[128 = 0]

[103 152 119 105 119 115  93 101 163 144 115 101  96 126 149 159 153  94
 112 131 123 130 135 102] -> J
[111 150 114 142 140 101 122 106 150 151 136 132 115 138 124 116 142  89
 135 136 122 129 126  86] -> J
[ 93 176 133 139 128  85 109 118 167 151 112 120  94 121 122 128 153  95
 147 123 134 164 107 100] -> Z
[127 123 111 108 141 149 139 133 129 133 111 123 145 162 181 134 128  83
 110 115 115 123 124  99] -> G
[104 184 107 154 130  76 116 106 150 164 151 131 102 136 100 135 149 110
 150 148 119 166 121  80] -> C
[104 201 123 159 137  69 121 106 169 162 121 141 101 131 129 113 161  67
 141 148  92 165 113  39] -> J
[ 51 182 147 141 152  67 112 125 116 192 143 105 118 148 111 107 148  16
 115 150 157 157 117  99] -> G
[114 166 109 153 142 104 117 121 141 147 115 135 103 137 133 149 127  78
 144 144 115 123 132  59] -> Z
[ 94 131  90 122 163 167 108 156 196 157  65 132 137 161 211 119 110  26
 104  85 107 128 122  52] -> J
[100 138 129 142 137 121 127 133 142 145 125 129 114 132 114 131 140 119
 133 134 131 143 124 118] -> J
[105 126 112 132 103 142 114 155 136 118 109 120 138 124 116 151 119 143
 139 120 124 128 133 112] -> C
[102 164 124 140 137  97 120 117 157 151 131 123 110 136 135 138 199  78
  98 127 126 156 123  88] -> J
[109 173 162 136 104  84 107 110 147 135 133 135 115 157 116 155 150  89
 160 144 121 174 153 100] -> P
[115 128 121 124 115 111 104 129 154 131 131 118 119 126 139 133 125 110
 115 126 128 127 139 124] -> J
[120 134 102 115 153 151 120 148 162 140  87 137 143 170 157 125 128  72
  97  98 123 130 136  83] -> J
[115 192 119 138 135 104 134  75 142 164 110 111  77 150 130 136 167  40
 128 153 103 165 119  22] -> R
[ 71 193 125 174 142  65 121 115 173 189 131 131  84 130 116 119 147  64
 144 137 135 158 125  57] -> G
[122 114 110 135 129 133 136 133 129 127 146 139 137 138 133 138 133 155
 121 147 122 101 138 129] -> Z
[114 160 130 132 128 105 131 116 152 134 124 130 121 141 123 123 131 110
 133 134 128 162 142  95] -> C
[121 148 145 117  92 133 126 136 138 121 124 137  82 139 143 137 134 110
 133 128 127 137 125 107] -> P
[ 73 170 125 140 123 128 131 111 161 138 128 126 126 158 147 139 157  74
 122 131  95 137 124  81] -> Z
[118 137 130 137 130 101 122 120 143 161 138 124 113 127 117 104 153 111
 141 142 111 142 132 129] -> J
[ 98 156 121 147 125 102 113 119 150 147 124 134 121 138 144 128 136  99
 148 134 123 146 127  89] -> P
[107 125 125 130 148 140 117 113 115 149 111 111 118 129 114 157 168 131
 149 115 129 201 119  91] -> R
[111 143 108 133 125 118 128 142 155 135 108 133 106 130 148 107 126 126
 120 116 141 115 128 113] -> G
[ 88 148  86 127 152 143  97 137 187 144  96 148 136 145 152 143 142  80
 145  96 126 166 119  50] -> R
[124 143 117 126 145 141 114 130 149 146 109 129 125 135 141 122 122  86
 119 110 137 121 138 110] -> C
[132 157 128  96 137 111 124 106 127 125 150 119 117 127 107 143 136 116
 136 141 124 125 121 111] -> G
[100 180 122 160 140  93 116 121 149 153 112 142  91 146 133 128 142  69
 149 162 115 170 136  59] -> J
[102 132  89 154 141 111 103 113 144 133 112 122 120 134 137 131 143  81
 125 125 120 222 124 105] -> J
[101 179 129 103 132  75 109 126 160 181 126 106 144 119 123 105 134  68
 106 136 128 140 131  60] -> P
[111 142 131 133 140  88 133 127 131 130 192 134 118 140 125 137 107 112
 126 137 119 139 130 123] -> J
[125 235 121 151 146  42 109 105 158 191 149 112  60 127 121 126 176   4
 144 160 119 186 106  55] -> C
[127 128 122 144 132 113 108 107 150 135 128 132 100 121 135 164 143 101
 141 129 120 152 131  86] -> G
[ 85 201 127 150 132  96  92 123 188 124 100 126  94 160 146 136 156  68
 110 116 114 145 141  34] -> C
[111 117 125 106 139 137 126 110 164 135 101 105 138 168 163 100 130 105
  92  91 123 117 136 130] -> Z
[128 123 131  99 162 138 132 119 127 110 132 117 145 121 132 157 140  69
 118 144 128 129 135 130] -> G
[129 176 130 137 126 101 149 113 139 150 114 123  98 135 138 117 146  54
 120 142 107 122 125  91] -> R
[ 93 187 130 140 139  99 133 102 167 141 161 118 112 161 113 136 169  58
 132 170  74 151 112  85] -> Z
[114 123 122 120 135 142 142 131 131 142 129 141 109 146 151 124 114  86
 131 121 129 110 130 117] -> C
[ 97 155 114 140 135  94 105 137 173 135 148 129 109 143 154 110 124  70
 114 143 113  93 143  98] -> R
[ 84 204 138 161 136  48 119  87 140 158 189 136  80  62  81 137 163  88
 188 163 127 188  85  67] -> Z
[120 102 128 102 127 150 118 146 131 145 116 110 150 148 146 123 140  96
 119 111 128 114 131 122] -> G
[ 96 150 125 132 133  99 118 105 183 158 132 139 140 130 133 141 147  97
 137 110 102 146 113  93] -> J
[138 160 110 106 147  66 132 115 179 161 112 122  93 139 147 122 164  33
 141 112 125 149 112  50] -> C
[ 93 169 140 138 157  98 125 119 150 140 115 129 110 138 129 120 146 106
 138 144 117 136 119  84] -> G
[132 159 128 137 149  83 125 130 137 149 147 120 112 123 103 122 141  89
 144 138 113 148 128  94] -> C
[107 162 109 169 137  84 105 124 155 167 121  90  73 120 140  97 136  79
 126 141 139 127 127  46] -> P
[105 203 140 132 148  93 109  84 173 128 155 149 112 160 124 163 182  88
 146 171 108 199 115  70] -> P
[ 93 177 111 133 134  82 118 119 165 152 128 116 121 154 135 132 150  59
 129 117 118 146 122  76] -> Z
[128 160 105 164 111  93 119 110 178 126 103 156 101 122 131 129 130 132
 156 118 117 159 126  85] -> G
[111 159 121 102 131 128 118 108 151 112 129 162 143 167 121 169 147 109
 152 146  86 187 122  51] -> P
[119 172 131 151 125  90 112 115 153 139 124 134  92 119 124 141 143 113
 160 142 115 152 142 110] -> G
[ 81 163  83 163 130  71 108  98 183 128 140 148  91 106  98 144 144 117
 158 148 130 174 106  80] -> R
[123 158 158 169 124  57 134 114 116 149 179 129  97  98  50 135 137 147
 155 173 134 156 118 132] -> R
[ 95 153 135 118 118 138 137 107 161 130 140  81 131 194 141 136 119  98
 112 146  75 117 135 118] -> Z
[113 168 119 151 134  93 109 104 146 135 125 135 106 123 117 139 147  70
 144 144 129 155 121  76] -> Z
[ 91 201 113 160 145  95 101  98 181 143 119 128  84 135 111 112 161  65
 150 145 108 183 116  37] -> G
[124  99 125 125 122 127 128 124 116 134 117 122 141 124 123 133 121 139
 120 121 126 118 130 141] -> J

[125 124 130 111 131 117 140 130 131 130 126 122 112 122 109 113 106 145
 121 142 127 123 127 140] -> J708
[ 96 106 142 140 137 142 159 100 131 139 136 132 107 126 139 111  92 183
 133 119 139 132 151 150] -> J708
[ 83 132 136 112 132 129 142 142 111 133 117 125  96 122 139 111 122 119
 119 150 124 115 138 127] -> j443
[ 97 121 142  96 135 130 161 142 111 135  92 126 124 119 122  98  53 106
 110 146 112 114 123 133] -> J708
[124 130 156 102 119 124 163 133 119 126 126 126 102 140 127 107 104 114
 114 149 123 124 107 128] -> J708
[131 105 164 134 142 123 145 119 140 121 125 117 117 140 129 119 105 133
 125 119 124 128 101 136] -> J708
[ 62 125 119 101 148 134 166 150 104 134 110 127  90  97 129 131 127 100
 119 140 125 119 133 107] -> j443
[ 97 127 139 136 142 121 175 129 129 122 127 125 108 141 142 118 114 127
 119 119 117 136 132 134] -> J708
